Below are the code and all the weights of a small trained network. Each question names an input and a class and asks about switching units off, where a switched-off unit gives its printed mean instead of its output.

import numpy as np


def w(rows, s, z=0):
    codes = np.array(rows[::2]) - 128.0
    scale = np.full(codes.shape[1], s)
    scale[-1] = z or s
    return codes * scale


def f(y):
    return y / 2 * (1 + np.tanh(0.7978845608 * (y + 0.044715 * y**3)))


def log_softmax(a):
    a = a - a.max(-1, keepdims=True)
    return a - np.log(np.exp(a).sum(-1, keepdims=True))


def net(x, mask):
    res = np.array(x, float).reshape(1, 6) / 4 @ E
    y = f(res @ A[0][:, :-1].T + A[0][:, -1])
    res = res + np.where(mask, y, B[0][:, -1]) @ B[0][:, :-1]
    return log_softmax(res[-1] @ U[:, :-1].T + U[:, -1])


A, B = {}, {}
E = w([
[138,202,43,135,221,171],'x0',
[34,132,154,63,170,8],'x1',
[125,130,129,130,131,124],'x2',
[131,127,127,128,128,128],'x3',
[157,121,170,24,159,193],'x4',
[218,102,115,111,164,52],'x5',
],0.011)
A[0] = w([
[176,118,145,202,119,187,20],'N0',
[36,150,144,173,105,198,25],'N1',
[107,219,69,111,179,163,87],'N2',
[116,147,76,222,81,70,97],'N3',
[103,89,221,83,1,136,49],'N4',
[212,130,177,185,126,182,62],'N5',
[215,91,112,151,160,78,61],'N6',
[162,117,153,53,127,170,23],'N7',
[149,112,189,141,62,108,1],'N8',
],0.0098,0.0037)
B[0] = w([
[103,155,153,119,175,61,203],'N0',
[113,37,166,138,180,171,195],'N1',
[187,115,93,164,118,75,222],'N2',
[123,182,102,58,107,193,231],'N3',
[151,145,95,159,131,117,254],'N4',
[103,189,177,115,151,80,212],'N5',
[122,8,157,133,187,181,204],'N6',
[157,168,92,109,142,165,179],'N7',
[144,159,75,178,142,142,178],'N8',
],0.015,0.0097)
U = w([
[196,111,58,213,114,117,91],'0',
[117,16,163,117,172,209,95],'1',
[65,162,169,72,161,49,89],'2',
[162,161,85,9,96,244,102],'3',
[145,114,130,118,115,143,249],'4',
],0.011)

Each question gives the input, the list of numbers given to net, and the class t.
The units are the neurons (one row each of A and B). Each row of codes is followed by its name. A weight is (code - 128) times the scale printed after its matrix; where a second scale follows, it is the last column's (A, B and U).
mask holds one flag per neuron, in row order. A switched-off neuron (its flag False) gives its mean, the last column of its row in B, instead of its output. The means were averaged over made-up inputs and are rounded, as every weight is.
A unit's drop is (log p(t) with every unit on - log p(t) with that unit switched off) / (log p(t) with every unit on - log p(t) with every unit switched off).
The circuit of an input: a set's keep is (log p(t) with only the set's units on - log p(t) with every unit switched off) / (log p(t) with every unit on - log p(t) with every unit switched off). Starting from all 9 units, units are removed one at a time, each time the one whose removal leaves the highest keep (on an exact tie, the one counted first), for as long as the keep stays at least 0.8.
units of the circuit, in order: the units of the circuit, biggest drop first
unit that matters most: the unit with the biggest drop
top k neurons: the k neurons with the biggest drops, biggest first
drop when u is switched off: that unit's drop, to one decimal
input [-8,-1,-5,3,8,-7], class 0: unit that matters most => N4
input [-5,6,6,0,-7,-4], class 3: units of the circuit, in order => [N3; N0]
input [-4,-3,-2,-5,-1,6], class 1: top 2 neurons => [N6; N2]
input [-6,6,-6,1,6,4], class 0: top 3 neurons => [N4; N3; N5]
input [1,-7,-4,-1,-2,4], class 2: top 2 neurons => [N5; N0]
input [-2,0,5,-3,3,4], class 1: units of the circuit, in order => [N3; N2]
input [-4,-2,7,-1,-6,5], class 3: top 2 neurons => [N3; N1]
input [6,-6,3,0,6,-7], class 1: top 4 neurons => [N1; N4; N3; N8]
input [-8,4,-5,-7,3,6], class 0: units of the circuit, in order => [N4; N8]
input [1,8,-8,-6,7,8], class 1: units of the circuit, in order => [N6; N5]
input [7,3,0,-4,5,4], class 0: top 2 neurons => [N2; N3]
input [5,4,7,-6,-5,4], class 4: top 4 neurons => [N4; N3; N8; N7]
input [-3,-7,-1,2,6,1], class 2: top 3 neurons => [N5; N0; N3]
input [-4,-3,-7,5,-6,3], class 3: units of the circuit, in order => [N3]
input [0,6,-6,4,-8,-7], class 3: top 2 neurons => [N3; N6]
input [6,-8,-4,-8,4,2], class 2: top 2 neurons => [N5; N0]
input [6,-4,7,-6,-8,-3], class 3: top 2 neurons => [N3; N4]
input [-5,0,-6,-4,3,-3], class 0: units of the circuit, in order => [N4; N3]
input [7,-8,-4,2,-4,-1], class 2: units of the circuit, in order => [N0; N5]
input [6,0,3,-6,4,-1], class 0: units of the circuit, in order => [N2]
input [-8,3,-1,8,4,7], class 0: units of the circuit, in order => [N4; N8]
input [0,-6,-8,5,0,0], class 2: drop when N0 is switched off => 0.1
